Below are the code and all the weights of a small trained network. Each question names an input and a class and asks about switching units off, where a switched-off unit gives its printed mean instead of its output.

import numpy as np


def w(rows, s, z=0):
    codes = np.array(rows[::2]) - 128.0
    scale = np.full(codes.shape[1], s)
    scale[-1] = z or s
    return codes * scale


def f(y):
    return y / 2 * (1 + np.tanh(0.7978845608 * (y + 0.044715 * y**3)))


def log_softmax(a):
    a = a - a.max(-1, keepdims=True)
    return a - np.log(np.exp(a).sum(-1, keepdims=True))


def net(x, mask):
    res = np.array(x, float).reshape(1, 7) / 4 @ E
    y = f(res @ A[0][:, :-1].T + A[0][:, -1])
    res = res + np.where(mask, y, B[0][:, -1]) @ B[0][:, :-1]
    return log_softmax(res[-1] @ U[:, :-1].T + U[:, -1])


A, B = {}, {}
E = w([
[130,125,129,127,128,131],'x0',
[143,113,118,241,100,178],'x1',
[132,124,130,126,128,132],'x2',
[132,121,130,126,127,132],'x3',
[154,90,12,111,119,122],'x4',
[127,129,127,129,128,126],'x5',
[41,150,122,105,60,201],'x6',
],0.011)
A[0] = w([
[149,133,119,161,118,129,134],'neuron 1',
[114,142,136,173,118,148,146],'neuron 2',
[95,114,161,101,121,131,155],'neuron 3',
[121,134,134,160,121,143,149],'neuron 4',
[164,119,70,74,168,88,148],'neuron 5',
[127,142,99,108,124,155,125],'neuron 6',
[182,142,239,162,174,84,192],'neuron 7',
[134,122,115,92,141,106,162],'neuron 8',
[146,141,111,153,130,136,131],'neuron 9',
[131,139,122,166,128,144,160],'neuron 10',
[97,118,136,171,129,135,137],'neuron 11',
[48,145,221,118,88,183,120],'neuron 12',
[97,143,147,92,144,127,153],'neuron 13',
[102,133,129,157,118,170,107],'neuron 14',
[110,114,158,250,93,185,142],'neuron 15',
[155,136,108,47,144,81,201],'neuron 16',
[154,129,196,151,157,92,163],'neuron 17',
[134,140,146,82,119,128,189],'neuron 18',
[115,137,104,112,120,141,103],'neuron 19',
[176,112,75,127,150,96,144],'neuron 20',
[186,133,116,174,137,141,116],'neuron 21',
[148,115,115,117,126,107,128],'neuron 22',
[70,124,2,84,78,189,30],'neuron 23',
[121,147,137,98,127,129,152],'neuron 24',
[113,113,145,48,141,107,254],'neuron 25',
[173,112,81,210,118,145,139],'neuron 26',
[77,156,173,86,115,142,157],'neuron 27',
[176,107,66,146,138,84,122],'neuron 28',
],0.014,0.0052)
B[0] = w([
[125,104,117,135,130,155,149],'neuron 1',
[163,130,129,115,124,157,162],'neuron 2',
[99,159,119,142,145,110,164],'neuron 3',
[154,126,126,129,124,145,150],'neuron 4',
[188,157,91,90,109,80,224],'neuron 5',
[131,121,147,135,122,121,148],'neuron 6',
[131,68,230,145,85,127,249],'neuron 7',
[148,146,134,111,116,99,171],'neuron 8',
[133,107,120,132,138,141,143],'neuron 9',
[146,107,124,124,130,152,156],'neuron 10',
[155,127,131,119,125,149,152],'neuron 11',
[110,204,49,122,152,147,237],'neuron 12',
[84,145,125,150,137,107,169],'neuron 13',
[169,146,135,112,115,140,159],'neuron 14',
[247,148,112,94,106,197,238],'neuron 15',
[164,166,122,83,86,63,232],'neuron 16',
[131,96,193,133,111,124,198],'neuron 17',
[98,156,130,140,122,98,172],'neuron 18',
[130,129,149,138,133,121,142],'neuron 19',
[147,123,65,104,131,111,204],'neuron 20',
[115,86,113,156,150,158,174],'neuron 21',
[144,132,112,123,126,115,149],'neuron 22',
[135,60,252,149,95,120,242],'neuron 23',
[102,142,137,132,135,116,153],'neuron 24',
[90,199,157,115,124,67,230],'neuron 25',
[101,62,81,165,170,172,211],'neuron 26',
[60,168,98,136,156,110,201],'neuron 27',
[132,126,59,114,154,129,208],'neuron 28',
],0.032,0.012)
U = w([
[75,108,218,113,81,58,255],'0',
[183,185,37,47,114,139,221],'1',
[143,57,190,163,113,191,77],'2',
[101,72,3,139,235,150,14],'3',
[37,187,62,122,191,124,12],'4',
],0.0071,0.00073)

Each question gives the input, the list of numbers given to net, and the class t.
The units are the neurons (one row each of A and B). Each row of codes is followed by its name. A weight is (code - 128) times the scale printed after its matrix; where a second scale follows, it is the last column's (A, B and U).
mask holds one flag per neuron, in row order. A switched-off neuron (its flag False) gives its mean, the last column of its row in B, instead of its output. The means were averaged over made-up inputs and are rounded, as every weight is.
A unit's drop is (log p(t) with every unit on - log p(t) with that unit switched off) / (log p(t) with every unit on - log p(t) with every unit switched off).
The circuit of an input: a set's keep is (log p(t) with only the set's units on - log p(t) with every unit switched off) / (log p(t) with every unit on - log p(t) with every unit switched off). Starting from the 12 units with the biggest drops (on a tie, the unit counted first), units are removed one at a time, each time the one whose removal leaves the highest keep (on an exact tie, the one counted first), for as long as the keep stays at least 0.8.
units of the circuit, in order: the units of the circuit, biggest drop first
unit that matters most: the unit with the biggest drop
top k neurons: the k neurons with the biggest drops, biggest first
drop when u is switched off: that unit's drop, to one decimal
input [3,0,-2,-7,-8,7,4], class 4: units of the circuit, in order	(neuron 27)
input [-5,1,2,5,8,8,1], class 2: top 3 neurons	(neuron 23; neuron 12; neuron 25)
input [-3,6,6,-5,0,-3,-5], class 2: top 2 neurons	(neuron 7; neuron 12)
input [3,5,6,-5,7,5,0], class 3: top 3 neurons	(neuron 7; neuron 26; neuron 28)
input [-7,1,3,1,-8,-4,7], class 1: top 2 neurons	(neuron 15; neuron 14)
input [3,1,2,-1,8,1,-3], class 3: top 2 neurons	(neuron 26; neuron 15)
input [5,4,-6,-6,0,-8,-4], class 2: top 2 neurons	(neuron 12; neuron 7)
input [5,6,3,-3,-7,6,2], class 1: top 2 neurons	(neuron 12; neuron 15)
input [-8,-4,2,1,2,8,1], class 0: top 2 neurons	(neuron 15; neuron 12)
input [-1,2,-1,-3,-8,8,3], class 1: top 2 neurons	(neuron 12; neuron 15)
input [-2,5,4,-6,-7,-3,0], class 2: top 2 neurons	(neuron 7; neuron 5)
input [3,1,-1,5,5,0,-4], class 3: drop when neuron 26 is switched off	0.2
input [-4,1,-2,4,-7,-2,4], class 1: drop when neuron 14 is switched off	0.1
input [-6,5,-2,-4,-8,8,-1], class 2: drop when neuron 7 is switched off	2.0
input [7,1,-3,4,4,4,-3], class 3: unit that matters most	neuron 15
input [-8,-2,0,4,-3,0,1], class 4: drop when neuron 23 is switched off	0.7
input [-8,-4,8,5,1,6,1], class 0: top 3 neurons	(neuron 15; neuron 12; neuron 28)
